Below are the code and all the weights of a small trained network. Each question names an input and a class and asks about switching units off, where a switched-off unit gives its printed mean instead of its output.

import numpy as np


def w(rows, s, z=0):
    codes = np.array(rows[::2]) - 128.0
    scale = np.full(codes.shape[1], s)
    scale[-1] = z or s
    return codes * scale


def f(y):
    return y / 2 * (1 + np.tanh(0.7978845608 * (y + 0.044715 * y**3)))


def log_softmax(a):
    a = a - a.max(-1, keepdims=True)
    return a - np.log(np.exp(a).sum(-1, keepdims=True))


def net(x, mask):
    res = np.array(x, float).reshape(1, 4) / 4 @ E
    y = f(res @ A[0][:, :-1].T + A[0][:, -1])
    res = res + np.where(mask, y, B[0][:, -1]) @ B[0][:, :-1]
    return log_softmax(res[-1] @ U[:, :-1].T + U[:, -1])


A, B = {}, {}
E = w([
[237,74,131],'x0',
[125,109,7],'x1',
[70,3,147],'x2',
[128,128,130],'x3',
],0.0045)
A[0] = w([
[95,62,139,109],'N1',
[92,54,143,125],'N2',
[155,185,116,79],'N3',
[128,129,133,237],'N4',
[127,117,8,101],'N5',
[140,119,105,44],'N6',
[131,139,133,65],'N7',
[159,196,116,98],'N8',
[132,140,194,88],'N9',
[157,190,120,113],'N10',
[106,81,138,88],'N11',
[163,115,140,57],'N12',
[159,114,128,99],'N13',
[131,141,196,81],'N14',
[151,127,127,73],'N15',
[132,143,211,89],'N16',
[221,83,132,102],'N17',
[226,82,132,95],'N18',
[128,134,165,78],'N19',
[133,144,223,96],'N20',
[89,49,143,97],'N21',
[128,133,162,88],'N22',
[102,69,140,124],'N23',
[129,135,168,101],'N24',
[127,131,125,3],'N25',
[132,143,214,91],'N26',
[29,178,124,75],'N27',
[126,118,49,83],'N28',
[136,150,133,70],'N29',
[41,173,125,82],'N30',
[158,113,130,70],'N31',
[125,116,35,104],'N32',
[102,76,139,143],'N33',
[126,142,155,42],'N34',
[121,129,102,46],'N35',
[152,176,122,96],'N36',
[157,188,119,110],'N37',
[129,137,182,79],'N38',
[163,200,114,85],'N39',
[147,166,122,81],'N40',
[125,119,127,107],'N41',
],0.011,0.0022)
B[0] = w([
[177,134,177,209],'N1',
[189,144,178,237],'N2',
[167,123,179,137],'N3',
[133,156,98,203],'N4',
[152,4,104,252],'N5',
[121,92,148,97],'N6',
[131,117,141,95],'N7',
[178,134,181,161],'N8',
[136,77,110,150],'N9',
[175,140,167,159],'N10',
[159,123,167,157],'N11',
[102,109,152,106],'N12',
[106,123,145,125],'N13',
[136,73,113,149],'N14',
[120,119,151,103],'N15',
[138,62,101,174],'N16',
[42,120,191,217],'N17',
[36,115,199,221],'N18',
[131,97,125,115],'N19',
[141,53,91,196],'N20',
[192,131,195,232],'N21',
[131,103,124,118],'N22',
[169,142,165,201],'N23',
[131,102,117,129],'N24',
[124,106,151,71],'N25',
[140,59,100,180],'N26',
[36,98,217,211],'N27',
[141,52,121,173],'N28',
[138,117,148,99],'N29',
[50,108,198,194],'N30',
[106,117,151,111],'N31',
[142,43,106,208],'N32',
[166,146,153,202],'N33',
[129,98,139,94],'N34',
[124,91,146,95],'N35',
[160,130,164,133],'N36',
[173,139,168,155],'N37',
[133,85,119,132],'N38',
[184,128,191,163],'N39',
[151,123,162,116],'N40',
[131,125,135,120],'N41',
],0.037,0.0019)
U = w([
[224,181,190,73],'0',
[134,47,59,83],'1',
[1,164,182,75],'2',
[133,160,119,254],'3',
[114,249,23,89],'4',
],0.0062,0.0094)

Each question gives the input, the list of numbers given to net, and the class t.
The units are the neurons (one row each of A and B). Each row of codes is followed by its name. A weight is (code - 128) times the scale printed after its matrix; where a second scale follows, it is the last column's (A, B and U).
mask holds one flag per neuron, in row order. A switched-off neuron (its flag False) gives its mean, the last column of its row in B, instead of its output. The means were averaged over made-up inputs and are rounded, as every weight is.
A unit's drop is (log p(t) with every unit on - log p(t) with that unit switched off) / (log p(t) with every unit on - log p(t) with every unit switched off).
The circuit of an input: a set's keep is (log p(t) with only the set's units on - log p(t) with every unit switched off) / (log p(t) with every unit on - log p(t) with every unit switched off). Starting from the 12 units with the biggest drops (on a tie, the unit counted first), units are removed one at a time, each time the one whose removal leaves the highest keep (on an exact tie, the one counted first), for as long as the keep stays at least 0.8.
circuit, biggest first: the units of the circuit, biggest drop first
most important unit: the unit with the biggest drop
k most important neurons: the k neurons with the biggest drops, biggest first
drop of u: that unit's drop, to one decimal
input [8,4,-5,6], class 2: most important unit -> N18
input [-4,1,6,3], class 0: circuit, biggest first -> [N21; N2]
input [6,8,-1,5], class 1: 2 most important neurons -> [N5; N32]
input [4,-2,-2,0], class 2: circuit, biggest first -> [N18; N17]
input [8,-5,3,2], class 2: 2 most important neurons -> [N18; N17]
input [-5,-3,-1,5], class 2: 2 most important neurons -> [N27; N30]
input [-8,2,5,-1], class 2: 2 most important neurons -> [N27; N30]
input [-7,-5,1,-5], class 2: 3 most important neurons -> [N27; N30; N5]
input [-6,5,-7,0], class 0: 2 most important neurons -> [N39; N8]
input [-4,6,1,-4], class 1: 3 most important neurons -> [N5; N32; N28]
input [-7,2,-3,6], class 2: 2 most important neurons -> [N27; N30]
input [1,8,8,3], class 0: 4 most important neurons -> [N21; N2; N1; N23]
input [4,7,2,6], class 1: drop of N28 -> 0.1
input [-7,3,-4,3], class 2: drop of N30 -> 0.3
input [4,1,2,3], class 2: drop of N5 -> 0.1
input [-3,-4,-2,-4], class 1: most important neuron -> [N20]
